Below are the code and all the weights of a small trained network. Each question names an input and a class and asks about switching units off, where a switched-off unit gives its printed mean instead of its output.

import numpy as np


def w(rows, s, z=0):
    codes = np.array(rows[::2]) - 128.0
    scale = np.full(codes.shape[1], s)
    scale[-1] = z or s
    return codes * scale


def norm(h):
    return h / np.sqrt((h * h).mean(-1, keepdims=True) + 1e-5)


def f(y):
    return np.maximum(y, 0)


def log_softmax(a):
    a = a - a.max(-1, keepdims=True)
    return a - np.log(np.exp(a).sum(-1, keepdims=True))


def net(x, mask):
    res = np.array(x, float).reshape(1, 2) / 4 @ E
    u = 0
    for l in range(3):
        y = f(norm(res) @ A[l][:, :-1].T + A[l][:, -1])
        res = res + np.where(mask[u : u + 4], y, B[l][:, -1]) @ B[l][:, :-1]
        u += 4
    return log_softmax(norm(res)[-1] @ U[:, :-1].T + U[:, -1])


A, B = {}, {}
E = w([
[164,30,90],'x0',
[114,2,217],'x1',
],0.0066)
A[0] = w([
[56,123,244,3],'0.n0',
[229,77,77,153],'0.n1',
[53,165,127,147],'0.n2',
[65,116,132,205],'0.n3',
],0.011,0.0054)
B[0] = w([
[253,154,148,226],'0.n0',
[104,126,80,252],'0.n1',
[91,105,149,215],'0.n2',
[118,115,172,228],'0.n3',
],0.02,0.0045)
A[1] = w([
[137,227,127,253],'1.n0',
[105,67,228,95],'1.n1',
[149,62,3,124],'1.n2',
[62,133,193,67],'1.n3',
],0.0068,0.0031)
B[1] = w([
[121,14,123,255],'1.n0',
[98,182,41,207],'1.n1',
[253,164,215,239],'1.n2',
[130,208,56,159],'1.n3',
],0.0071,0.0041)
A[2] = w([
[9,145,119,111],'2.n0',
[157,96,129,86],'2.n1',
[80,103,88,117],'2.n2',
[117,53,140,1],'2.n3',
],0.015,0.0049)
B[2] = w([
[11,227,149,254],'2.n0',
[47,145,158,188],'2.n1',
[195,191,142,192],'2.n2',
[11,52,105,172],'2.n3',
],0.011,0.0051)
U = w([
[56,252,139,46],'0',
[221,152,8,180],'1',
[227,137,240,252],'2',
[57,14,126,50],'3',
],0.021,0.0018)

Each question gives the input, the list of numbers given to net, and the class t.
The units are the neurons (one row each of A and B). Each row of codes is followed by its name. A weight is (code - 128) times the scale printed after its matrix; where a second scale follows, it is the last column's (A, B and U).
mask holds one flag per neuron, layer by layer. A switched-off neuron (its flag False) gives its mean, the last column of its row in B, instead of its output. The means were averaged over made-up inputs and are rounded, as every weight is.
A unit's drop is (log p(t) with every unit on - log p(t) with that unit switched off) / (log p(t) with every unit on - log p(t) with every unit switched off).
The circuit of an input: a set's keep is (log p(t) with only the set's units on - log p(t) with every unit switched off) / (log p(t) with every unit on - log p(t) with every unit switched off). Starting from all 12 units, units are removed one at a time, each time the one whose removal leaves the highest keep (on an exact tie, the one counted first), for as long as the keep stays at least 0.8.
circuit, biggest first: the units of the circuit, biggest drop first
k most important neurons: the k neurons with the biggest drops, biggest first
top k neurons in layer l: the k neurons of layer l with the biggest drops, biggest first
drop when u is switched off: that unit's drop, to one decimal
input [1,2], class 3: 3 most important neurons -> [0.n2, 0.n1, 0.n3]
input [1,-5], class 1: 2 most important neurons -> [0.n3, 2.n0]
input [-7,1], class 2: circuit, biggest first -> [2.n0]
input [1,-1], class 1: circuit, biggest first -> [0.n1, 2.n0]
input [4,0], class 1: 2 most important neurons -> [0.n1, 2.n0]
input [1,-2], class 1: 4 most important neurons -> [0.n3, 2.n0, 0.n1, 0.n0]
input [7,0], class 1: top 3 neurons in layer 0 -> [0.n1, 0.n2, 0.n3]
input [1,-6], class 1: 2 most important neurons -> [0.n3, 2.n0]
input [3,-7], class 1: drop when 2.n0 is switched off -> 0.4
input [-4,3], class 2: drop when 0.n0 is switched off -> 0.6
input [-3,2], class 2: drop when 0.n0 is switched off -> 0.8
